Below are the code and all the weights of a small trained network. Each question names an input and a target symbol and asks about switching units off, where a switched-off unit gives its printed mean instead of its output.

import numpy as np


def w(rows, s, z=0):
    codes = np.array(rows[::2]) - 128.0
    scale = np.full(codes.shape[1], s)
    scale[-1] = z or s
    return codes * scale


def softmax(a):
    e = np.exp(a - a.max(-1, keepdims=True))
    return e / e.sum(-1, keepdims=True)


def log_softmax(a):
    a = a - a.max(-1, keepdims=True)
    return a - np.log(np.exp(a).sum(-1, keepdims=True))


def net(x, mask):
    ids = ['ΘΛΞΠΦαβγεζμτω'.index(c) for c in x.split()]
    T = len(ids)
    res = E[ids] + P[:T]
    u = 0
    for l in range(3):
        r = res
        for j in range(2):
            rows = slice(4 * j, 4 * j + 4)
            q, k, v = (r @ M[l][rows].T for M in (Q, K, V))
            z = softmax(np.where(np.tri(T) > 0, q @ k.T / 4**0.5, -1e9)) @ v
            o = O[l][rows]
            res = res + np.where(mask[u + j], z, o[:, -1]) @ o[:, :-1]
        u += 2
    return log_softmax(res[-1] @ U[:, :-1].T + U[:, -1])


Q, K, V, O = {}, {}, {}, {}
E = w([
[112,218,136,145,101,95],'Θ',
[159,125,181,172,142,172],'Λ',
[123,148,133,154,157,54],'Ξ',
[167,211,114,122,90,190],'Π',
[81,153,82,124,90,196],'Φ',
[57,180,114,143,120,103],'α',
[125,100,165,125,152,130],'β',
[92,124,96,90,133,82],'γ',
[87,87,99,204,166,136],'ε',
[115,145,42,57,72,123],'ζ',
[131,190,81,5,87,96],'μ',
[203,121,76,98,190,125],'τ',
[100,189,199,198,146,156],'ω',
],0.019)
P = w([
[143,67,126,195,70,51],'0',
[147,181,143,82,123,253],'1',
[139,163,121,95,139,217],'2',
[135,145,69,189,91,133],'3',
[132,149,142,124,125,169],'4',
[129,141,172,61,190,221],'5',
[116,150,140,102,122,179],'6',
],0.006)
Q[0] = w([
[204,88,124,94,135,98],'L0H0',
[83,127,64,167,221,148],'L0H0',
[144,122,158,174,93,85],'L0H0',
[254,30,209,106,21,169],'L0H0',
[158,182,112,179,107,142],'L0H1',
[173,111,198,154,188,16],'L0H1',
[88,178,197,97,175,99],'L0H1',
[241,114,216,102,57,94],'L0H1',
],0.0081)
K[0] = w([
[67,186,208,147,149,125],'L0H0',
[58,166,46,116,27,120],'L0H0',
[178,129,124,108,193,227],'L0H0',
[190,207,241,133,176,177],'L0H0',
[130,97,139,147,203,2],'L0H1',
[62,121,205,115,221,207],'L0H1',
[77,149,154,135,164,26],'L0H1',
[245,153,2,95,145,198],'L0H1',
],0.0063)
V[0] = w([
[140,234,105,115,135,197],'L0H0',
[1,35,28,116,174,125],'L0H0',
[83,136,26,107,85,54],'L0H0',
[248,74,131,95,114,170],'L0H0',
[92,95,97,172,127,135],'L0H1',
[88,127,96,101,175,78],'L0H1',
[183,67,165,121,136,222],'L0H1',
[82,212,135,89,205,219],'L0H1',
],0.0062)
O[0] = w([
[108,182,80,139,126,161,253],'L0H0',
[159,147,255,43,102,165,128],'L0H0',
[158,155,178,130,75,193,227],'L0H0',
[253,87,36,197,175,160,96],'L0H0',
[90,102,167,102,141,160,127],'L0H1',
[148,175,230,218,170,154,134],'L0H1',
[72,69,70,112,215,89,49],'L0H1',
[39,196,54,155,72,116,183],'L0H1',
],0.0069,0.0026)
Q[1] = w([
[98,139,140,74,149,45],'L1H0',
[198,221,115,66,157,200],'L1H0',
[2,122,186,57,119,82],'L1H0',
[178,102,210,106,145,103],'L1H0',
[117,224,98,189,115,206],'L1H1',
[174,74,157,195,27,94],'L1H1',
[123,145,75,89,126,90],'L1H1',
[142,120,161,151,149,162],'L1H1',
],0.0067)
K[1] = w([
[255,110,173,113,180,78],'L1H0',
[31,19,156,78,112,87],'L1H0',
[145,104,114,75,125,148],'L1H0',
[116,150,185,70,109,80],'L1H0',
[189,69,158,115,38,6],'L1H1',
[133,107,78,126,173,199],'L1H1',
[119,87,142,134,124,168],'L1H1',
[158,96,143,95,132,212],'L1H1',
],0.0086)
V[1] = w([
[225,171,19,144,124,152],'L1H0',
[220,156,219,223,177,130],'L1H0',
[148,52,96,145,33,205],'L1H0',
[102,254,72,177,93,155],'L1H0',
[152,208,56,119,104,209],'L1H1',
[47,130,92,78,154,142],'L1H1',
[123,213,89,233,191,36],'L1H1',
[174,10,53,112,96,145],'L1H1',
],0.007)
O[1] = w([
[108,151,221,71,103,118,187],'L1H0',
[35,99,124,83,221,184,139],'L1H0',
[106,94,126,97,158,112,166],'L1H0',
[175,73,185,121,123,172,253],'L1H0',
[130,33,197,145,99,3,202],'L1H1',
[109,112,40,218,62,90,87],'L1H1',
[214,219,125,121,112,137,134],'L1H1',
[52,193,124,138,140,96,94],'L1H1',
],0.0053,0.005)
Q[2] = w([
[152,143,196,126,207,108],'L2H0',
[214,175,106,122,241,45],'L2H0',
[119,152,119,202,52,170],'L2H0',
[101,172,119,81,105,37],'L2H0',
[132,244,168,122,70,102],'L2H1',
[82,178,92,116,149,167],'L2H1',
[133,145,176,3,152,129],'L2H1',
[125,98,132,219,74,127],'L2H1',
],0.0075)
K[2] = w([
[124,123,192,149,255,114],'L2H0',
[213,157,189,150,205,85],'L2H0',
[84,129,133,151,81,136],'L2H0',
[145,160,172,97,144,110],'L2H0',
[110,105,116,98,130,87],'L2H1',
[105,93,94,142,192,160],'L2H1',
[145,198,148,69,168,100],'L2H1',
[129,97,134,171,148,132],'L2H1',
],0.0099)
V[2] = w([
[90,88,111,97,96,66],'L2H0',
[100,199,108,178,151,99],'L2H0',
[125,160,148,142,211,137],'L2H0',
[36,125,31,142,73,128],'L2H0',
[75,186,193,50,198,231],'L2H1',
[211,191,135,95,64,73],'L2H1',
[122,178,128,103,99,2],'L2H1',
[137,119,60,158,68,151],'L2H1',
],0.0089)
O[2] = w([
[134,201,155,57,157,104,80],'L2H0',
[122,187,147,193,116,152,108],'L2H0',
[83,107,122,175,83,101,131],'L2H0',
[134,110,227,85,224,185,89],'L2H0',
[133,120,158,217,79,57,253],'L2H1',
[89,116,52,180,144,139,166],'L2H1',
[1,156,61,138,82,126,103],'L2H1',
[130,186,158,123,115,182,100],'L2H1',
],0.0079,0.007)
U = w([
[204,197,123,109,96,98,3],'Θ',
[159,100,108,121,185,132,195],'Λ',
[114,163,113,119,143,62,157],'Ξ',
[189,175,72,108,147,186,82],'Π',
[162,85,124,67,88,207,66],'Φ',
[96,182,145,101,151,139,194],'α',
[74,49,89,82,148,136,205],'β',
[104,88,138,41,119,80,145],'γ',
[140,107,160,98,183,129,106],'ε',
[180,142,111,2,144,116,171],'ζ',
[101,160,71,52,128,127,104],'μ',
[206,114,30,91,156,107,149],'τ',
[120,162,151,137,172,156,104],'ω',
],0.0085,0.0039)

Each question gives the input, a string of symbols that net reads in full, and the target symbol t.
The units are the heads (4 rows each of Q, K, V and O). Each row of codes is followed by its name. A weight is (code - 128) times the scale printed after its matrix; where a second scale follows, it is the last column's (O and U).
mask holds one flag per head, layer by layer. A switched-off head (its flag False) gives its mean, the last column of its rows in O, instead of its output. The means were averaged over made-up inputs and are rounded, as every weight is.
A unit's drop is (log p(t) with every unit on - log p(t) with that unit switched off) / (log p(t) with every unit on - log p(t) with every unit switched off).
The circuit of an input: a set's keep is (log p(t) with only the set's units on - log p(t) with every unit switched off) / (log p(t) with every unit on - log p(t) with every unit switched off). Starting from all 6 units, units are removed one at a time, each time the one whose removal leaves the highest keep (on an exact tie, the one counted first), for as long as the keep stays at least 0.8.
units of the circuit, in order: the units of the circuit, biggest drop first
most important unit: the unit with the biggest drop
heads that matter: for each layer, one digit per head in row order, 1 if its drop is at least 0.15 and else 0, layers parted by /
drop of u: that unit's drop, to one decimal
input ω Θ Λ Λ Φ, target Π: units of the circuit, in order -> (L0H0, L1H1, L2H1)
input Φ ζ ε ω β, target ζ: units of the circuit, in order -> (L1H1, L2H0, L2H1, L0H1)
input Φ α τ, target ζ: most important unit -> L1H1
input Π τ Θ Θ ζ, target μ: units of the circuit, in order -> (L2H1, L1H1, L0H0)
input Π ζ Π, target μ: units of the circuit, in order -> (L2H1, L1H1, L0H1, L0H0)
input Φ ε γ Λ ζ, target ζ: units of the circuit, in order -> (L2H0, L1H1, L2H1)
input ζ Π Φ Φ γ τ Ξ, target γ: heads that matter -> 11 / 01 / 10
input Λ Π ζ β μ, target μ: units of the circuit, in order -> (L2H1, L0H1)
input α ε Π, target Φ: units of the circuit, in order -> (L1H1, L0H1, L0H0)
input τ Λ β, target Ξ: heads that matter -> 11 / 11 / 11
input Ξ α Π ω Φ α, target Θ: heads that matter -> 01 / 01 / 01
input μ Φ Φ γ, target β: units of the circuit, in order -> (L2H1, L0H0, L1H0, L1H1)
input ω Φ Φ, target Π: units of the circuit, in order -> (L1H1, L0H0)
input Φ β Θ Λ ζ Ξ α, target ζ: most important unit -> L2H0
input Ξ Π ζ ω ω ω, target Θ: heads that matter -> 01 / 01 / 11
input τ τ τ ω Θ, target Ξ: heads that matter -> 10 / 11 / 11
input α α ε ε, target Φ: heads that matter -> 10 / 11 / 01
input ω Π β Λ Λ, target Π: heads that matter -> 11 / 01 / 01
input Ξ ζ τ Λ α, target Θ: drop of L2H1 -> 0.7
input Φ Φ τ Θ Λ γ, target ζ: drop of L1H1 -> 0.8
input τ Φ μ, target Ξ: drop of L0H0 -> 0.4
